Below are the code and all the weights of a small trained network. Each question names an input and a class and asks about switching units off, where a switched-off unit gives its printed mean instead of its output.

import numpy as np


def w(rows, s, z=0):
    codes = np.array(rows[::2]) - 128.0
    scale = np.full(codes.shape[1], s)
    scale[-1] = z or s
    return codes * scale


def f(y):
    return np.maximum(y, 0)


def log_softmax(a):
    a = a - a.max(-1, keepdims=True)
    return a - np.log(np.exp(a).sum(-1, keepdims=True))


def net(x, mask):
    res = np.array(x, float).reshape(1, 7) / 4 @ E
    y = f(res @ A[0][:, :-1].T + A[0][:, -1])
    res = res + np.where(mask, y, B[0][:, -1]) @ B[0][:, :-1]
    return log_softmax(res[-1] @ U[:, :-1].T + U[:, -1])


A, B = {}, {}
E = w([
[126,254,97],'x0',
[128,128,128],'x1',
[129,128,127],'x2',
[65,123,58],'x3',
[229,85,68],'x4',
[131,126,130],'x5',
[128,129,130],'x6',
],0.005)
A[0] = w([
[132,151,107,113],'neuron 0',
[48,83,1,77],'neuron 1',
[206,165,190,83],'neuron 2',
[133,221,107,21],'neuron 3',
[87,85,166,149],'neuron 4',
[208,144,100,41],'neuron 5',
[179,90,87,100],'neuron 6',
[50,177,157,113],'neuron 7',
[97,88,148,114],'neuron 8',
[133,63,182,106],'neuron 9',
[163,151,158,95],'neuron 10',
[119,23,154,23],'neuron 11',
[59,109,155,84],'neuron 12',
[164,187,80,82],'neuron 13',
[210,129,207,78],'neuron 14',
[218,126,61,11],'neuron 15',
[96,53,158,44],'neuron 16',
[160,138,125,65],'neuron 17',
[55,145,208,32],'neuron 18',
[126,165,99,68],'neuron 19',
[127,130,114,254],'neuron 20',
[160,125,93,63],'neuron 21',
[59,159,199,18],'neuron 22',
[201,130,205,60],'neuron 23',
[73,149,240,41],'neuron 24',
[137,141,124,219],'neuron 25',
[125,89,116,104],'neuron 26',
[163,175,102,90],'neuron 27',
[157,178,86,49],'neuron 28',
[173,103,88,76],'neuron 29',
[184,118,102,64],'neuron 30',
[129,164,100,80],'neuron 31',
[163,114,69,78],'neuron 32',
[70,134,222,39],'neuron 33',
[124,137,139,219],'neuron 34',
[205,125,91,40],'neuron 35',
[141,167,131,180],'neuron 36',
[166,216,136,81],'neuron 37',
[167,166,83,31],'neuron 38',
[140,24,115,75],'neuron 39',
[92,86,165,134],'neuron 40',
[164,134,209,84],'neuron 41',
[83,134,165,18],'neuron 42',
[133,60,110,107],'neuron 43',
[165,152,193,88],'neuron 44',
[203,96,89,39],'neuron 45',
[47,119,179,80],'neuron 46',
[148,132,180,115],'neuron 47',
],0.0099,0.0047)
B[0] = w([
[134,150,137,141],'neuron 0',
[17,119,146,180],'neuron 1',
[83,150,151,163],'neuron 2',
[161,250,129,158],'neuron 3',
[163,146,162,186],'neuron 4',
[118,117,80,144],'neuron 5',
[128,84,104,170],'neuron 6',
[152,104,97,201],'neuron 7',
[144,166,143,157],'neuron 8',
[161,191,132,184],'neuron 9',
[111,149,128,140],'neuron 10',
[154,229,103,168],'neuron 11',
[129,125,88,158],'neuron 12',
[139,175,153,155],'neuron 13',
[68,96,146,173],'neuron 14',
[114,94,33,151],'neuron 15',
[141,228,134,154],'neuron 16',
[119,129,103,129],'neuron 17',
[121,101,54,167],'neuron 18',
[125,171,141,138],'neuron 19',
[159,43,211,255],'neuron 20',
[126,106,89,134],'neuron 21',
[124,105,52,161],'neuron 22',
[79,109,141,161],'neuron 23',
[112,100,64,177],'neuron 24',
[153,82,188,219],'neuron 25',
[132,154,135,147],'neuron 26',
[140,166,135,147],'neuron 27',
[145,155,112,139],'neuron 28',
[124,102,96,151],'neuron 29',
[124,103,85,144],'neuron 30',
[130,169,134,140],'neuron 31',
[127,90,90,148],'neuron 32',
[119,111,71,165],'neuron 33',
[163,71,179,223],'neuron 34',
[122,108,67,148],'neuron 35',
[154,131,177,187],'neuron 36',
[147,237,121,169],'neuron 37',
[135,144,81,134],'neuron 38',
[151,201,135,187],'neuron 39',
[154,159,160,175],'neuron 40',
[81,118,133,160],'neuron 41',
[128,109,68,132],'neuron 42',
[141,178,144,172],'neuron 43',
[78,130,126,154],'neuron 44',
[124,94,75,157],'neuron 45',
[127,104,80,173],'neuron 46',
[99,122,139,155],'neuron 47',
],0.023,0.0046)
U = w([
[165,130,19,46],'0',
[177,137,156,232],'1',
[165,142,153,221],'2',
[173,139,152,202],'3',
[173,219,131,2],'4',
[175,130,154,119],'5',
[3,168,150,60],'6',
],0.011,0.0057)

Each question gives the input, the list of numbers given to net, and the class t.
The units are the neurons (one row each of A and B). Each row of codes is followed by its name. A weight is (code - 128) times the scale printed after its matrix; where a second scale follows, it is the last column's (A, B and U).
mask holds one flag per neuron, in row order. A switched-off neuron (its flag False) gives its mean, the last column of its row in B, instead of its output. The means were averaged over made-up inputs and are rounded, as every weight is.
A unit's drop is (log p(t) with every unit on - log p(t) with that unit switched off) / (log p(t) with every unit on - log p(t) with every unit switched off).
The circuit of an input: a set's keep is (log p(t) with only the set's units on - log p(t) with every unit switched off) / (log p(t) with every unit on - log p(t) with every unit switched off). Starting from the 12 units with the biggest drops (on a tie, the unit counted first), units are removed one at a time, each time the one whose removal leaves the highest keep (on an exact tie, the one counted first), for as long as the keep stays at least 0.8.
circuit, biggest first: the units of the circuit, biggest drop first
unit that matters most: the unit with the biggest drop
top k neurons: the k neurons with the biggest drops, biggest first
drop of u: that unit's drop, to one decimal
input [-8,2,-1,-3,3,-1,3], class 4: top 2 neurons	neuron 11; neuron 39
input [7,-5,-2,-1,2,-6,0], class 4: circuit, biggest first	neuron 37; neuron 3
input [-8,-5,2,4,-7,0,3], class 4: circuit, biggest first	neuron 16; neuron 11; neuron 9
input [2,2,2,2,6,-5,6], class 0: circuit, biggest first	neuron 15; neuron 35
input [-7,0,-7,4,-7,3,-5], class 0: circuit, biggest first	neuron 46; neuron 18; neuron 12
input [-7,5,-4,-7,6,-1,1], class 4: circuit, biggest first	neuron 11; neuron 39
input [8,-1,5,-6,-5,-3,-3], class 4: unit that matters most	neuron 37
input [8,0,-4,5,4,-3,1], class 4: circuit, biggest first	neuron 3; neuron 37
input [7,-5,5,-8,-4,1,1], class 6: circuit, biggest first	neuron 2; neuron 44
input [8,2,2,-6,-6,-4,0], class 4: top 2 neurons	neuron 37; neuron 3
input [6,2,7,-8,5,-5,-2], class 6: top 2 neurons	neuron 2; neuron 14
input [6,5,-6,6,-6,4,1], class 0: top 3 neurons	neuron 7; neuron 22; neuron 18
input [-7,-4,-5,5,-5,-2,-4], class 4: top 2 neurons	neuron 16; neuron 11
input [-8,-7,-7,-6,0,-6,7], class 4: unit that matters most	neuron 11
input [-5,-5,4,2,-2,-3,-4], class 4: drop of neuron 16	0.2
input [-2,2,-5,8,-1,-4,4], class 6: drop of neuron 1	1.5
input [2,-5,-4,7,5,3,-6], class 6: drop of neuron 1	1.2
